Below are the code and all the weights of a small trained network. Each question names an input and a class and asks about switching units off, where a switched-off unit gives its printed mean instead of its output.

import numpy as np


def w(rows, s, z=0):
    codes = np.array(rows[::2]) - 128.0
    scale = np.full(codes.shape[1], s)
    scale[-1] = z or s
    return codes * scale


def f(y):
    return y / 2 * (1 + np.tanh(0.7978845608 * (y + 0.044715 * y**3)))


def log_softmax(a):
    a = a - a.max(-1, keepdims=True)
    return a - np.log(np.exp(a).sum(-1, keepdims=True))


def net(x, mask):
    res = np.array(x, float).reshape(1, 8) / 4 @ E
    y = f(res @ A[0][:, :-1].T + A[0][:, -1])
    res = res + np.where(mask, y, B[0][:, -1]) @ B[0][:, :-1]
    return log_softmax(res[-1] @ U[:, :-1].T + U[:, -1])


A, B = {}, {}
E = w([
[61,195,149,165,172,79,158,168,1,54],'x0',
[105,153,125,93,215,123,159,162,179,165],'x1',
[176,93,123,83,112,82,106,140,134,135],'x2',
[128,132,128,86,85,111,106,87,142,141],'x3',
[136,138,130,188,101,201,172,102,140,109],'x4',
[138,170,139,146,41,111,121,32,169,92],'x5',
[82,130,127,68,94,152,62,137,73,180],'x6',
[145,49,127,163,174,51,63,95,93,212],'x7',
],0.008)
A[0] = w([
[108,129,118,120,82,145,110,77,142,144,73],'neuron 1',
[138,126,125,154,137,184,160,145,200,115,15],'neuron 2',
[143,84,123,166,110,70,127,130,111,69,165],'neuron 3',
[122,125,132,122,126,132,130,108,120,123,52],'neuron 4',
[103,82,122,142,194,102,86,151,73,165,91],'neuron 5',
[102,198,123,162,139,165,145,166,40,79,59],'neuron 6',
[66,124,129,130,140,166,147,132,90,73,78],'neuron 7',
[115,79,134,145,200,85,88,152,61,202,43],'neuron 8',
[150,116,123,171,110,142,124,150,121,113,167],'neuron 9',
[106,191,133,148,130,96,157,125,66,37,165],'neuron 10',
[153,93,132,168,111,140,126,146,131,114,99],'neuron 11',
[124,140,138,33,157,155,130,192,139,127,104],'neuron 12',
[101,128,129,14,146,142,102,209,160,124,54],'neuron 13',
[125,140,144,129,139,145,123,133,107,102,75],'neuron 14',
[102,128,127,106,138,106,117,92,181,140,86],'neuron 15',
[82,194,127,159,157,199,150,164,71,104,99],'neuron 16',
[139,143,124,125,7,133,37,81,140,180,57],'neuron 17',
[180,160,136,112,158,102,131,169,95,209,216],'neuron 18',
[142,142,126,166,133,202,179,114,210,137,1],'neuron 19',
[140,84,133,180,108,102,135,121,98,45,93],'neuron 20',
[143,173,122,145,113,56,134,133,124,69,18],'neuron 21',
[111,175,124,110,135,21,128,72,169,87,79],'neuron 22',
[69,114,125,123,200,69,82,96,162,134,121],'neuron 23',
[103,150,127,134,176,114,135,92,179,142,90],'neuron 24',
[137,137,135,134,123,147,131,135,169,123,104],'neuron 25',
[136,142,132,123,81,136,105,93,143,154,93],'neuron 26',
[118,78,130,132,50,142,101,73,125,135,108],'neuron 27',
],0.012,0.0027)
B[0] = w([
[141,121,148,121,78,92,128,122,159,163,170],'neuron 1',
[145,95,126,141,193,150,116,96,228,88,183],'neuron 2',
[222,141,134,129,120,178,123,182,74,137,174],'neuron 3',
[129,134,139,142,122,134,111,151,142,142,124],'neuron 4',
[134,95,108,122,195,112,14,130,147,167,210],'neuron 5',
[60,163,159,157,105,114,87,76,59,50,247],'neuron 6',
[74,122,126,156,112,109,103,100,117,76,193],'neuron 7',
[134,76,101,148,227,88,29,128,122,189,226],'neuron 8',
[157,123,123,125,122,172,119,122,98,81,154],'neuron 9',
[120,176,151,153,91,54,57,211,190,79,255],'neuron 10',
[166,116,95,132,126,141,137,87,80,98,145],'neuron 11',
[106,100,4,148,86,132,185,162,132,129,193],'neuron 12',
[113,139,29,145,85,197,249,174,67,135,203],'neuron 13',
[128,142,148,171,119,121,133,128,121,132,145],'neuron 14',
[67,159,158,153,115,167,157,92,121,159,152],'neuron 15',
[28,128,121,175,98,107,117,54,91,76,237],'neuron 16',
[113,101,165,133,16,113,115,67,153,221,229],'neuron 17',
[82,131,77,143,168,116,105,157,130,184,187],'neuron 18',
[168,65,135,113,210,146,137,75,230,63,205],'neuron 19',
[203,137,91,93,115,148,171,188,40,72,187],'neuron 20',
[188,157,160,108,131,95,122,188,174,106,171],'neuron 21',
[145,211,191,77,154,107,168,202,187,161,176],'neuron 22',
[68,156,158,108,187,126,173,101,70,201,179],'neuron 23',
[93,154,143,82,153,123,171,68,127,136,148],'neuron 24',
[130,96,128,137,134,123,136,118,177,116,150],'neuron 25',
[108,113,151,104,79,114,136,109,139,152,168],'neuron 26',
[156,125,137,112,42,150,101,91,112,166,194],'neuron 27',
],0.018,0.012)
U = w([
[106,83,28,141,123,198,200,198,110,170,100],'0',
[255,69,118,144,108,207,97,161,22,101,67],'1',
[165,59,145,120,193,200,158,76,216,93,133],'2',
[85,157,159,203,115,88,63,137,77,51,220],'3',
[110,61,94,137,237,102,40,156,60,244,176],'4',
[202,183,190,100,136,84,96,242,128,118,99],'5',
[79,179,177,76,198,114,179,143,120,209,2],'6',
[159,70,176,88,22,158,116,72,144,229,153],'7',
],0.0056,0.0016)

Each question gives the input, the list of numbers given to net, and the class t.
The units are the neurons (one row each of A and B). Each row of codes is followed by its name. A weight is (code - 128) times the scale printed after its matrix; where a second scale follows, it is the last column's (A, B and U).
mask holds one flag per neuron, in row order. A switched-off neuron (its flag False) gives its mean, the last column of its row in B, instead of its output. The means were averaged over made-up inputs and are rounded, as every weight is.
A unit's drop is (log p(t) with every unit on - log p(t) with that unit switched off) / (log p(t) with every unit on - log p(t) with every unit switched off).
The circuit of an input: a set's keep is (log p(t) with only the set's units on - log p(t) with every unit switched off) / (log p(t) with every unit on - log p(t) with every unit switched off). Starting from the 12 units with the biggest drops (on a tie, the unit counted first), units are removed one at a time, each time the one whose removal leaves the highest keep (on an exact tie, the one counted first), for as long as the keep stays at least 0.8.
units of the circuit, in order: the units of the circuit, biggest drop first
most important unit: the unit with the biggest drop
top k neurons: the k neurons with the biggest drops, biggest first
drop of u: that unit's drop, to one decimal
input [0,-4,-6,4,-4,-7,-8,0], class 4: most important unit -> neuron 6
input [-6,4,4,-1,4,5,-2,2], class 7: top 2 neurons -> neuron 17; neuron 27
input [4,7,5,-3,2,3,-1,1], class 5: units of the circuit, in order -> neuron 16; neuron 6; neuron 22
input [5,-4,1,-7,-3,-6,-2,2], class 4: top 2 neurons -> neuron 8; neuron 5
input [5,-5,-4,-6,-7,-7,-6,2], class 4: top 3 neurons -> neuron 8; neuron 5; neuron 18
input [8,-7,5,3,1,1,-4,-2], class 5: top 2 neurons -> neuron 21; neuron 3
input [0,-6,5,0,-1,5,-3,0], class 7: top 2 neurons -> neuron 17; neuron 27
input [-7,7,2,4,-8,7,-5,7], class 6: top 2 neurons -> neuron 23; neuron 22
input [-2,-2,6,1,-2,4,-8,-5], class 5: top 2 neurons -> neuron 22; neuron 21
input [3,-4,2,-2,-3,5,5,-2], class 5: top 3 neurons -> neuron 16; neuron 10; neuron 21
input [-4,-7,-7,-5,4,-8,-8,5], class 1: top 4 neurons -> neuron 20; neuron 11; neuron 3; neuron 9
input [-4,7,7,0,8,-3,0,-6], class 2: top 2 neurons -> neuron 19; neuron 2
input [2,-7,-4,-2,8,4,-5,2], class 1: top 2 neurons -> neuron 20; neuron 3
input [-4,6,-1,3,-8,8,2,6], class 7: units of the circuit, in order -> neuron 17
input [-6,8,3,-8,1,-7,8,0], class 0: top 2 neurons -> neuron 13; neuron 12
input [-4,-2,-7,-5,3,-7,1,-2], class 2: drop of neuron 10 -> 0.1
input [-8,-4,-5,-2,8,1,-2,-1], class 2: drop of neuron 19 -> 1.6
